Rows are numbered. After the first four, each row is followed by the numbers of the three nearest rows among all rows above it, by straight-line distance, nearest first.
(in the rows, 128 means zero)
0: [151 146 173  79 123  81 114  74 133 118 128 155 185 149 114 132 139 115
 136 143 168 130 155 138  99 176 127 127 105 104 126 111 126 123  47  94
 114 182 111 209 116]
1: [118 102 133 116 127 134 116 125 132 127 142 131 130 121 133 148 167 135
 145 128 137 118 129 141 126 115 133 126 121 149 123 115 126 114 132 127
 125 140 140 116 142]
2: [139 135 177 137   7 118 116 135 166 120  86 123 182 136 117 135 160 120
 134 122 127 111 158 137 107 172 112 123 108  94 135 120 117 115 134 154
 119 180 130 185 109]
3: [123 108 123 101 137 129  25 132 165 134 149 130 114 119 167 131 154 130
 176  94  82 109 191 117 122 186 116 114  80 150 116  57 118 121  97 189
  98 157 157 146 123]
4: [131 148 134 103 127 110  88 138 127 118 116 121 129 131 161 140 133 110
 165  95 104 108 181 114 118 121 135 142  99 139 134  73 116  76 110 162
 110 148 134 192 111]
3 1 2
5: [116 142 124  12 190 111 118 148 107 129 120 121 143 123 148 145 179 122
 127 134 176 122 126 111 124 153 131 108 132 130 141  89 141 115  88 146
 130 142 165 193 133]
1 4 0
6: [134 123 125 139 119 115 139 141 126 121 206 130  99 130 149 131 135 131
 121 117 126 129 127 115 153 109 129 129 123 129 119 120 149 120 137 153
 134  92 112 138 119]
1 4 5
7: [106 147 123  84 123 134 119 154 141 139 173 157 110 148 145 117 145  98
 129  89 105 124 170 111 119 121 116 127  92 110 147 104 162 126  96 149
 115 118 135 104 141]
6 1 4
8: [129  98 153  63 139 131  50 137 157  81 125 129 119 137 147 150 205 117
 168 132 157 119 129 135 100 180 125 134  97 138 140 132 148 118 124 143
 106 160 130 238 116]
5 4 1
9: [130 124 122  91 129 123  88 108 135 116  76 148 179 173 122 159 158 147
 154 143 129 120 177 131  97 130 116 126  94 100 127 100 144  87  80 173
 123 148 144 210 131]
4 0 8
10: [124 100 178 146 126 133 114 129 160 102 143  99 120 117 115 119 174 142
 133 122 116 107 121 117 128 158 138 129 121 135 116 128 116 126 126 114
 110 124 118 184 114]
1 6 8
11: [130  96  74 135 122 113 131 164  53 119 162 134 137 144 111 137 129 125
  99 135 182 124 153 118 112 131 149 126 144 123 112 153 124 138 102 128
 130 131 122 115 150]
1 6 7
12: [127 119 118 137 119 121 128 132 133  81 115  97 118 117 102 120 122 138
 137 148 119 109 142 135 135 130 121 116 123 140 137 109 118 111 101 121
 113 119 166 204 108]
10 1 4
13: [153 110 182 127  83 142 127 142 109  95 127 132 163 116  85 151 156 135
 116 148 135 135 121 140 131 128 141 128 144 129 129 131 132 148 128 119
 125 188 169 115 134]
1 10 12
14: [100 106 147 127 110 114 115 133 132 126 136 118 121 156 148 125 143 118
 144 115 151 113 184 122 129 156 120 127 106 126 138  85 121 117 121 184
 107 138 112 141 138]
1 4 7
15: [121 112 159 160 144 114  79 128 131 122  87 112 112 131 129 144 212 124
 154 109 113 124 142 125 133 140 127 102 108 125 134  81 120 123 129 110
 102 177 166 139 127]
1 10 14
16: [131 136 161 137  92 126 109 100 130 123  90 125 177 152 134 116 129 108
 132 125 151 139 151 118 125 176 135 141 117  92 123 106 132 124 131 138
 119 126 147 139 130]
14 2 1
17: [127 113 177 129 153 117 143 129 132  99 139 113 119 141 115 126 204 119
 167 148 144 131  99 130 124 133 154 123 115 153 119  96 136 118 105 100
 115 160 133 139 126]
1 10 15
18: [101 147 139 100 121 138 113 145 151 109  97 112 118 133 154 128 131 114
 170 125 128 101 192 110 133 160 101 130  95 153 132  68 122 106 110 134
 133 149 115 220 123]
4 14 12
19: [129 157 140 126 150 127  90 130 133 129 147 103 143 123 144 132 139 116
 154 109 100 121 168 106 121 138 134 125 119 140 131  95 120 108 120 169
 116 123 111 153 117]
4 14 1
20: [148  98 118 120 189 130 120 119 149 133 124 154 130 133 112 129 114 124
 113 106 130 120 121 131 122 119 135 116 131 142 144 137 150 140  90 134
 139 132 128 165 136]
1 12 19
21: [130 124 129  24 245 143 123 173 123 134 182 108 132 120 122 103 198 107
 121 130 169 135 149 116 124 138 134 140 133 127 126 139 130 124 115 120
 137 101 162 124 120]
5 1 20
22: [136  88 170 122  82 136  85 129 131 121 170 123 125 131 116 123 121 148
 104 151 138 120  54 152 146 161 147 145 155 124 125 137 107 121 148  56
 136 150 143 191 119]
10 13 1
23: [112  87 112   1 215  82 116 124  83  98 122 130 122 119 115 165 114  98
 111 153 197 147 122 138 118 167 138 128 138 126 125 133 129 133  76  98
 145 122 151 195 126]
5 21 20
24: [119 140 147  64 244 137 123 169  79 109 136 122  75 127 145 147 156  87
 148 129 115 115 156 115 109 143 113 129 123 145 105 111 117 148 108 119
 120 136 116 149 142]
21 5 19
25: [135 149 110 135 129  92 130 130 118 127 129 107 135 130 128 132 115 108
 123 113 148 136 131 136 153 130 141 150 119 118 126 138 125 141 132 132
 124 134 127 129 124]
1 6 16
26: [137 106 158  46 138 142 109  74 128 128 127 129 161 177 131 137 121 129
 135 110 158 132 121 116 109 170 144 128 145 121 124  75 129 123  69  92
 124 127 123 112 141]
16 1 0
27: [150 134 127 128  42  91 152 132 125 121  37 126 190 154 132 150 110 166
 130 150 134 139  86 131 125 163 131 130 148  96 140 104 135 142 125  68
 135 173 147 129 125]
16 13 2
28: [ 86 132 102 118 130 137 107 181 115 117 194  97 141 115 157 149 154  85
 160 123 133 125 173 117 132 123 134 131 133 142 138 122 118 112 121 142
 124 103 155 139 126]
19 1 6
29: [127 100 120  23 203 106  91 123 154 146 149 130 115 141 128 152 128 120
 120 126 172 113 125 132 134 158 129 120 127 119 130 105 136 111  92 132
 105 101 127 200 116]
5 23 20
30: [103 147 142  41 195 109 100 129 151 120 150  99 135 134 164 136 160 102
 137 116 150 105 160 120 119 153 105 127 119 145 137  94 134 106  81 131
  94 130 134 153 127]
5 29 19
31: [120 121 119 120 116 118 140 111 123 134 124 147 124 134 115 122 125 108
 139 120 139 152 139 127 129 156 113 130 147 121 118 124 135 131 127 138
 136 125 129 129 125]
25 1 16
32: [121  93 114 140 167 136  83 134 126 139 126 139 129 122 118 148 154 127
 151 136 172 141 147 129 134 157 129 112 144 123 141 134 127 122 109 116
 119 141 155 177 143]
1 20 31
33: [122 121 131  72 132 137 114 125 125 121 115 102 139 130 120 148 142 116
 137 137 143 122 147 126 120 133 157 137 136 151 108 121 121 130 132 117
 113 125 131 137 107]
1 31 25
34: [138 135 130  88 196 131 160 117 123 142 139 164 129 149 115 127 101 130
 118 134 153 140 121 122 115 130 118 131 124  88 116 145 111 152 132 104
 122 129 124 116 143]
31 20 25
35: [131 137 128  82 119 136 127 145 128 106 147  95  99 151 112 161 200 122
 129 136 118 117 125 163 131 146 151 132 113 146 136 126 104 130 102 112
 133 151 168 231 118]
12 10 33
36: [ 98 117 135  42 242 152 111 173 143 125 170  95 122 132 175 132 141  95
 147 116 159 119 164 118 130 136 119 120  97 148 109  94 129 102 112 162
 109 106 128 133 135]
30 21 24
37: [133 120 136 145 102 117 136  97 105 136 158 138 133 131 126 108 114 115
 129 148 136 142 125 136 125 131 154 124 124 105 120 136 139 131 128 101
 147 152 126 123 120]
31 25 1
38: [117  84 133  10 129 119 104 131 129 129 138 142 107 172 153 123 149 100
 143 125 115 121 191 127 127 168 115 141 143 152 132 111 137 122 113 121
 114 113 133 125 135]
33 30 7
39: [120 114 115  30 195 100 113 109 118 108 128 140 138 140 108 122 117 130
 107 133 188 144 157 133 102 159 149 115 143 104 127 111 125 132 131 146
 128 124 144 160 146]
29 23 5
40: [117 141 152 112 111 124  79 146 106 140 147 154 121 141 152 150 153 104
 132 103 130 123 213 102 132 121 115 115  93 126 145 129 142 121 148 183
 141 136 101 142 139]
14 19 7
41: [127 155 175 109 255 126 116 161  91 133 223 110  88 115 164 145 115 101
 139 107 116 140 204 117 127 118 132 141 143 118 131 107 131 134 143 164
 122  97 105  99 142]
24 36 19
42: [123 111 132 134 103 118  27 133 181 145 164 113 116 141 159 145 240 111
 124 122 128 107 153 142 124 184 112 105 104 132 121 107 136 106  76 158
  82 125 159 134 135]
3 15 14
43: [119 130 115 126 136  88 125 117 147 119 157 137 122 127 135 134 136 117
 122 121 121 122 177 140 113 130 120 113 148 122 136 122 115 131 151 143
 110 124 140 115 138]
31 1 25
44: [135 104  80 106 135 132 143 134 132 114 131  95  70 133 121 141 140 119
 138 132 143 119 142 133 152 129 138 139 128 177 129 156 106 135 139 135
 121  90 147 132 132]
33 1 25
45: [134 158 138  24 255 115  93 131 136 130 219 120 148 124 181 135 127  81
 141 110 112 111 241 104 133 132 121 130 125 136 134  67 126 115 117 163
 119 100 124 143 126]
36 41 30
46: [116 146 156 118  88 117  62 135 169 140 146  92 121 121 155 119 199 106
 162 101  99 104 176 116 119 165 134 121  73 121 116  58 111  84 103 178
  88 138 124 196  99]
4 3 19
47: [137 131  64  19 255 105 136 164  91 127 138 139 137 143 129 157 165 118
 115 115 189 141 113 133 105 135 128 135 131 151 116 152 133 136 127 125
 133  94 132 127 130]
21 39 23
48: [ 94 129  68  58 255 121 140 157 105 127 143 141 110 125 177 129 149 124
 124 125 187 127 179 142 126 120 132 116 159 125 152 119 123 115 124 148
 124  89 134 128 139]
47 36 21
49: [118 125 132 106 148 132 124 136 120 111 116 133  98 135 161 146 113 101
 132 127 127 130 139 119 133 114 132 115 145 138 128 132 133 119 130 145
 130 127 128  93 143]
1 31 43
50: [119 139 177 132 114 127  85  96 181 134 133 146 135 130 114 110 133 123
 118 104  94 126 168 128 130 157 103 130 104 138 156  75 130 115  93 172
 130 145 140 165  86]
19 14 4
51: [110 137 133 140 126 128  95 142 141 138 125 137 114 129 160 144 129  97
 129 110 157 138 213 122 117 133 125 115  84 138 113 102 140 106 147 166
 122 125 131 150 127]
40 14 19
52: [143 117 117 129 145 138 108 125 156 111  68 129 120 129 110 119 139 140
 144 121 142 141 126 125 128 126 139 132 146 161 121  94  99 147 124  90
 114 170 128 111 138]
1 33 31
53: [134 146 122 132 117 125  74 152 139 108 139 101 116 105 179 135 203 135
 157 105  95  96 200 104 126 131 102 101  72 159 136  79 105 102 134 186
 122 155 124 171 111]
46 4 19
54: [123 132 127  42 173 129 169 114 107 139 109 130 121 161 119 121 143 120
 129 130 128 150 100 153 137 128 122 129 151 108 115 162 135 150 133  98
 132 154 146 141 131]
34 31 33
55: [108 129 149  48 122 113  84 115 118 113 104 135 142 139 148 128 187 118
 120 145 145 108 123 145 139 110 142 137 146 123 116 111 117 123 112  85
 113 135 139 169 128]
33 1 5
56: [ 99 129 142 140 145 133  78 163 143 137 150  77 135 109 169 151 248 109
 153 114 105 103 199 109 136 147 147 129  93 137 138  86 116 117 129 185
  95 127 105 253 129]
46 53 19
57: [124 123  89 136 204 109 148 111 118 136 119 159 136 132 113 126  86 137
 118 127 156 143  87 121 139 118 133 142 110 106 112 117 143 135 129 113
 136 131 104 147 148]
34 20 25
58: [123 121  95 124 126 122 104 178 126 114  96 118  55 135 122 150 123 118
 145 130 139  99 132 115 134 130 105 128 141 171 125 135 133 115 130 147
 137 131 106 103 135]
49 44 1
59: [127 123 136  93 158 117 120 130 109 137 144 114 113 124 129 130 120 129
 129 148 150 127 129 119 121 121 133 119 129 151 133 109 116 125 106 130
 118 146 109 149 141]
33 1 49
60: [104 129 145  56 203 122 122 183 136 109 199 126 137 107 184 129 183 142
 128 128 127 139 137 139 107 133 126 127 116 136 135 116 123 122 145 131
 113  94 125 142 139]
36 21 30
61: [131 108 104   1 255 123 128 154  89 114 192 125  98 142 116 115 152  67
 102 136 123 124 171 135 138 119 112 129 120 135  99 145 128 138 126 109
 134 125 172 109 139]
21 24 47
62: [117 146 203 133  47 128  41 130 144 122 171 114 122 133 160 148 192 124
 158 102  91  99 170 125 128 115 130 109  85 146 116  62 134 100 116 170
 102 176 151 225 106]
46 53 4
63: [ 84  93  91 114 255 111 115 146  81 122 136 127 119 145 161 152 150 124
  99 139 196 130 114 141 126 134 114 131 165 139 144 125 151 136 110 129
 119  99 138 150 126]
48 47 32
64: [122 134 123 131 255 106  97 203 125 127 234 136 132 126 167 145 142 137
 147 113 113 115 180 123 118 146 113 128 147 143 147 123 131 105 120 158
 123 138 118 143 137]
41 60 36
65: [122 121 125 116 204 130  96 120 108 139 145 129 151 153 115 137 122 109
 141 134 167 141 135 126 125 133 126 136 154 128 130 124 140 132 127 101
 126 149 125 122 120]
59 32 34
66: [132  85 133 117 204 113 138 116  95 129 153 155 129 113 146 153 165 110
 120 139 205 122 154 137 127 158 132 117 126 131 130 137 154 143 133 113
 109 133 165 197 120]
32 63 65
67: [133 135 110 142  30 134 102 106 167 124  49 112 179 136 133 148 148 116
 143 120 118 113 152 121  96 149 108 136  93 123 117 109 138 124 114 154
 105 185 127 152 101]
2 16 9
68: [153 134 186 137  33 122  85  91 173 126  63 137 178 130 137 123 164 110
 152 113  99 112 139 114 108 120 115 109  89 120 140 102 129  96 120 132
  96 184 150 239 128]
2 67 62
69: [136  94 196  40  81 140 125  98 167 100  61 131 156 145 138 125 108 137
 143 157 145 125 154 149 103 175 137 118  98 138 131  68 135 117  77  81
 111 183 130 253 130]
0 18 68
70: [ 84 144 112  59 102 109  93 143 125 115 235 105 130 138 164 137 153  62
 144 103 115 123 215 112 136 121 110 125 103 141 114 113 133 112 124 166
 107 146 124 149 111]
28 7 40
71: [132 135 124 106 109 112 118 142 117 141 127 128 148 145 140 137 142 124
 137 123 114 118 150 113 106 124 111 129 130 129 144 100 131 128 130 153
 137 149 107 133 119]
19 31 1
72: [102 114  94 137 255  90  83 141  81 114 213 125 105 137 160 163 152 110
 137 117  87 111 226 115 107 131 126 107 151 120 133 107 154  97 131 177
 108 137 146 129 124]
64 41 45
73: [125 161 111  59 126 128  98 131  74 123 138 113 138 132 140 124 139 116
 119 115 140 141 198 121 139 120 122 126  98 120 129 109 134 128 129 173
 102 122 106 141 126]
40 71 19
74: [123 154 148 127 155 133  54 133 132 127 153 130 145 137 162 135 160 104
 173 105  88 118 191 110 115 130 123 123  94 126 133  88 134  98 131 177
 119 126 116 162 121]
19 4 40
75: [100 126  63  48 109 122 126 160  82 137 114 125  73 127 130 138 152 112
 158 111 154 126 151 110 145 114 127 134 119 124 129 124 130 117 121 165
 105  85 122 132 119]
73 44 58
76: [ 82 114 118  46 255 141  85 140 112 134 194  85 107 138 187 131 226  91
 153 100 150 117 171 117 133 134 125 127 129 147 149 102 135 123 120 148
 112 125 128 151 129]
36 30 21
77: [134  84 134  32  56 130  57 131 115 110  66 141 138 119 116 151 199 165
 155 148 158 123 120 154 129 180 124 120 114 100 115  70 122 130 115 105
 128 108 122 251  94]
8 55 69
78: [134 116 132  93 145 140  85 132 127 130 120 111  84 121 147 148 176 118
 141 117 148 123 139 131 130 138 127 154 123 145 136 110 120  95 120 131
 120 119 132 184 116]
33 1 59
79: [141 139  82  29 127 123 130 131 129 124 189 135 143 151 130 133 145 114
 122 117 134 138 164 115 108 131 113 134 110 138 120 118 128 139 110 121
 135  79 126  72 143]
7 38 73
80: [116 145 189 138 116 121  67 100 166 131  69 146 164 120 119 133 152 182
 138 117 107 119 132 111 122 166 121 127 111 134 133  82 118 121 124 114
 115 122 111 204  97]
50 10 16
81: [117  89 165  21 137 101 122 127 137 115 100 128 113 173 100 146 165 134
 127 136 181 128 147 118 107 123 134 129 130  87 147 123 157 133  72  78
 140 178 154 130 118]
55 26 54
82: [ 79 121  83 145 255 113 148 163 109 127 137 157  95 133 151 158 138  79
 119 128 194 145  88 154 126 137 124 128 137 146 124 153 119 140 107 120
 149  90 148 122 139]
63 48 47
83: [124 135 143   1 255  82 121 178  51 130 124 147  90 160 122 156 141  82
 129 115 191 142 211 121 119 146 143 124 116 132 112 130 130 155 102 139
 121 114 131 143 149]
24 47 61
84: [ 94 108 129 127 206 166 104 134 122 129 183  90  55 133 123 128 120 124
 154 128 164 129 135 141 124 137 146 134 120 173 123 125  95 111 159 138
 126 107 140 160 152]
44 59 78
85: [144 156 134  89 255 107  78 191 112 120 207 125 155 124 178 147 198 120
 143  96 131 108 208 104 119 147 100 118 111 180 118  83 108 100 125 191
  87 104 133 169 115]
64 45 36
86: [148 102 104 100  87 135 144 113 112 120 122 113 132 130 105 134 135 139
 113 146 147 125  41 155 120 101 138  93 163 114 129 164 107 163 133  68
 153 131 188 149 131]
22 54 37
87: [ 90 150 139 157 145 115  92 138  99 133 221 117 123 130 186 135 204 103
 155 105 130 102 195 101 121 131 125 130 123 137 130 109 121 125 148 168
 112  97 116 125 125]
28 74 19
88: [128 139 134 141 122 119  82 140 111 128 152 116 109 117 167 127 179 120
 169 109 116 112 150 107 120 134 136 104  91 136 102 102 124 111 128 143
  99 142 139 145 141]
19 74 1
89: [119 154 121  59  73 113  75 124 129 115  60 150 150 167 105 120 142 121
 144 138 169 120 139 112 109 175 150 124 102 104 120 111 133 106  71  93
 127 130 161 109 139]
16 26 55
90: [123 136 139  96 133 144 111  97 144 125  90 144 146 128 103 153 141 121
 141 104 114 131 152 135  95 117 119 134  98 136 138 100 131 103  74 121
 123 132 124 135 134]
1 71 33
91: [ 94 122 131  43 131 127 103 149  72 126 205 138  91 156 140 127 134 111
 132 105 125 134 154 127 114 102 108 116 119 142 123 100 138 112  99 139
 124  89 123 120 143]
7 79 73
92: [113 126 128 128 121 137  75 129 124 117 127  97 131 115 113 122 187 126
 141 122 113 121 132 118 128 175 120 131  98 143 120  89 115 134  86 124
 114 172 124 121 105]
15 88 1
93: [123 128 129 134 121 104  39 126 171 112  72 127 130 118 115 147 189 150
 142 125 102 105 161 139 108 176 153 104 107 150 120  63 121  94 130 117
 117 187 107 216 144]
80 15 18
94: [136 124 158 119 150 130 104  90 140 111  56 121 182 117 148 145 126 129
 140 135 132 141 145 137  88 133 122 123  87 127 133 131 131 124 127  95
 126 154 134 129 112]
90 16 33
95: [105 108  72  34 134 119 128 137  82 136 184 121 139 131 132 121 125 140
 136 120 127 150 180 118 115 110 136 133 119 126 133 133 127 144 125 122
 127 137 122 112 131]
79 73 91
96: [152  71 168  21 112 110  89  93 130 128  58 139 120 146 136 129 102 140
 126 163 153 137  90 155 123 129 139 125 146 129 119 160 130 133  62  83
 117 188 121 210 125]
69 55 81
97: [126 116 119  38 251 116 133 156 102 110 127 124 143 116 108 146 175 126
 152 130 172 135 144 129 121 140 127 145 125 133 133 140 109 127 134 139
 137 126 178 153 136]
21 47 5
98: [113 134 135 130 119 143  97 132 116 135 116 136 121 141 138 145 148 123
 161 107 120 106 140 125 123 132 142 121 128 150 157 118 122 106 138 151
 122 156 119 158 125]
71 1 19
99: [143 130 161 113  81  92  86  80  97 124  68 161 184 148 100 127 119 124
 112 154 125 151 126 148 109 167 127 130 137 135 123 131 136 144  59 142
 143 127 174 131 143]
16 89 31
100: [ 99 166 132  93 255 130  86 178 144 125 149 140  99 126 183 141 147  79
 157  96 101 106 179 111  99 111 112 123 122 127 127  97 121 132 111 164
 115  78 100 129 126]
36 24 41
101: [119 156 138 150 129 128  72 161 145 132 163 135 141 131 164 122 163 111
 151 109  98 117 209 102 126 141  88 117  78 163 146  74 122 115 102 215
 105 176 117 143 100]
53 74 19
102: [126 130  87  50 255 130 137 153 140 135 225 131  80 121 184 145 141 123
 126 107 166 148 173 124 112 115 141 136 153 133 124 148 129 128 126 132
 132 111 127 146 114]
48 21 60
103: [103 153 107 147 187 102 103 150 138 146 175 122 144 138 161 154 136 108
 150  90  92 131 195 120 106 143 107 125  96 146 146  92 133 114 113 174
 109 136 119 119 107]
19 74 101
104: [124 126 115 132  13 126 126  97 169 113  48 132 129 129 127 141 132 153
 137 131 122 119 111 144 124 156 123 127 104 122 135  96 129 142  99 144
 106 172 126 118 105]
67 2 27
105: [113 135 137 119 137 116 120 121 159 103  63 116 130 117 129 126 143 151
 170 116 120 113 141 123 117 146 117 120  93 136 132  52  90 121  92 145
 112 154 160 217 124]
18 12 4
106: [112 148 128 118 141 117  77 141 129 138 174 119 145 124 176 138 150 116
 149 109  97 107 207 115 117 151  97 123  89 128 133  74 136 115 119 169
 115 129 117 154 114]
74 19 103
107: [107 151 157 164 132 122  52 170 158 144 158  88 138 134 197 147 145 123
 177  93  93  99 228 105 137 147 111 113  54 158 161  40 127  82 132 255
  97 163 112 161 122]
101 53 106
108: [ 85 124  82 130 255 133 142 187  91 115 123  91 114 127 131 140 123  95
 143 131 130 128 186 132 144 139 128 126 125 118 123 122 120 136 122 133
 126 108 126 149 133]
24 48 63
109: [136 137  94  87 208 131 128 136  83 126 142 119 142 138 138 147 104 127
 121 129 116 138 143 125 121 136 129 131 155 119 139 126 126 112 114 133
 135 112 119 128 121]
65 59 49
110: [121 114 173 132 100 153 124 126 168 129  92 136 149 112 128 122 172 140
 117 150 132 144  90 147 138 138 130 110 144 128 129 120  98 122 140  90
 112 137 123 169 142]
10 1 52
